Below is a small trained network, with its code and all its weights. Each question gives an input and a class and asks what happens when units are switched off, that is, made to give their printed mean instead of their output.

import numpy as np


def w(rows, s, z=0):
    codes = np.array(rows[::2]) - 128.0
    scale = np.full(codes.shape[1], s)
    scale[-1] = z or s
    return codes * scale


def f(y):
    return y / 2 * (1 + np.tanh(0.7978845608 * (y + 0.044715 * y**3)))


def log_softmax(a):
    a = a - a.max(-1, keepdims=True)
    return a - np.log(np.exp(a).sum(-1, keepdims=True))


def net(x, mask):
    res = np.array(x, float).reshape(1, 4) / 4 @ E
    y = f(res @ A[0][:, :-1].T + A[0][:, -1])
    res = res + np.where(mask, y, B[0][:, -1]) @ B[0][:, :-1]
    return log_softmax(res[-1] @ U[:, :-1].T + U[:, -1])


A, B = {}, {}
E = w([
[153,20,72,137,46,101,171],'x0',
[215,194,44,90,146,182,176],'x1',
[188,105,254,78,106,143,191],'x2',
[240,73,141,112,191,30,63],'x3',
],0.0086)
A[0] = w([
[214,56,220,73,137,159,127,118],'n1',
[80,86,71,119,91,170,134,95],'n2',
[125,187,172,163,202,136,102,55],'n3',
[101,29,188,147,203,47,90,115],'n4',
[69,63,161,164,144,142,96,62],'n5',
[80,176,140,129,165,149,143,181],'n6',
[160,176,83,102,155,191,186,75],'n7',
[105,61,89,96,123,115,192,127],'n8',
[210,183,85,70,120,69,145,91],'n9',
[70,122,45,196,149,178,75,74],'n10',
[160,145,235,100,59,206,185,83],'n11',
[126,146,67,181,160,81,96,143],'n12',
[123,180,175,122,231,168,102,141],'n13',
[160,137,104,105,170,144,173,255],'n14',
[62,74,176,169,126,141,125,70],'n15',
[169,13,56,111,15,93,169,86],'n16',
[62,68,171,154,137,194,97,63],'n17',
[187,149,45,144,102,16,20,147],'n18',
[9,181,118,150,21,229,209,71],'n19',
[139,118,198,109,93,187,172,84],'n20',
[164,137,59,107,118,157,180,92],'n21',
[77,89,167,170,186,162,97,83],'n22',
],0.011,0.0082)
B[0] = w([
[88,126,123,218,198,167,92,193],'n1',
[122,163,174,151,148,184,67,163],'n2',
[75,177,188,57,135,187,47,163],'n3',
[190,125,101,95,172,189,207,196],'n4',
[119,193,73,92,161,69,174,153],'n5',
[90,87,189,132,132,156,82,193],'n6',
[133,184,57,70,168,66,211,183],'n7',
[101,161,174,89,105,115,85,156],'n8',
[119,82,81,82,213,195,170,163],'n9',
[47,208,101,210,185,92,121,189],'n10',
[49,183,78,185,188,135,111,199],'n11',
[106,112,134,165,169,106,135,176],'n12',
[85,184,201,56,70,113,94,202],'n13',
[164,96,124,129,69,136,160,202],'n14',
[155,185,35,41,185,178,199,158],'n15',
[61,209,216,48,81,132,73,198],'n16',
[161,192,98,79,206,163,186,153],'n17',
[106,91,140,150,191,220,74,203],'n18',
[245,70,165,121,195,228,91,252],'n19',
[87,153,159,184,206,139,80,168],'n20',
[144,191,99,115,146,78,199,165],'n21',
[133,164,106,73,155,168,144,151],'n22',
],0.012,0.015)
U = w([
[68,191,200,57,101,131,93,96],'0',
[107,150,60,62,179,146,231,155],'1',
[181,99,147,142,178,168,98,173],'2',
[46,169,105,248,173,129,119,58],'3',
[150,89,191,170,113,175,106,171],'4',
[217,98,41,236,21,52,138,1],'5',
[199,183,72,237,32,20,220,1],'6',
[107,65,101,211,42,5,144,1],'7',
],0.014,0.011)

Each question gives the input, the list of numbers given to net, and the class t.
The units are the neurons (one row each of A and B). Each row of codes is followed by its name. A weight is (code - 128) times the scale printed after its matrix; where a second scale follows, it is the last column's (A, B and U).
mask holds one flag per neuron, in row order. A switched-off neuron (its flag False) gives its mean, the last column of its row in B, instead of its output. The means were averaged over made-up inputs and are rounded, as every weight is.
A unit's drop is (log p(t) with every unit on - log p(t) with that unit switched off) / (log p(t) with every unit on - log p(t) with every unit switched off).
The circuit of an input: a set's keep is (log p(t) with only the set's units on - log p(t) with every unit switched off) / (log p(t) with every unit on - log p(t) with every unit switched off). Starting from the 12 units with the biggest drops (on a tie, the unit counted first), units are removed one at a time, each time the one whose removal leaves the highest keep (on an exact tie, the one counted first), for as long as the keep stays at least 0.8.
circuit, biggest first: the units of the circuit, biggest drop first
most important unit: the unit with the biggest drop
k most important neurons: the k neurons with the biggest drops, biggest first
drop when u is switched off: that unit's drop, to one decimal
input [-5,1,8,-5], class 3: circuit, biggest first => [n11]
input [6,-1,-6,-7], class 2: 2 most important neurons => [n19, n13]
input [-5,-3,8,7], class 3: 3 most important neurons => [n1, n19, n11]
input [-1,0,4,-3], class 3: 3 most important neurons => [n11, n4, n20]
input [-5,-8,8,-2], class 1: 2 most important neurons => [n15, n4]
input [-8,7,3,7], class 0: 3 most important neurons => [n13, n3, n19]
input [-5,7,5,6], class 1: 2 most important neurons => [n9, n19]
input [3,-5,4,1], class 1: 2 most important neurons => [n4, n19]
input [1,-2,-7,-7], class 2: 3 most important neurons => [n19, n11, n1]
input [8,6,8,4], class 0: 3 most important neurons => [n16, n8, n10]
input [-1,5,-6,3], class 3: 2 most important neurons => [n19, n18]
input [4,2,4,-1], class 0: 2 most important neurons => [n16, n10]
input [5,-2,2,-1], class 0: drop when n16 is switched off => 0.1
input [-5,4,-3,-3], class 0: most important unit => n13
input [-8,8,-7,7], class 0: drop when n4 is switched off => 0.4
input [-4,0,-1,-8], class 2: drop when n19 is switched off => 1.5
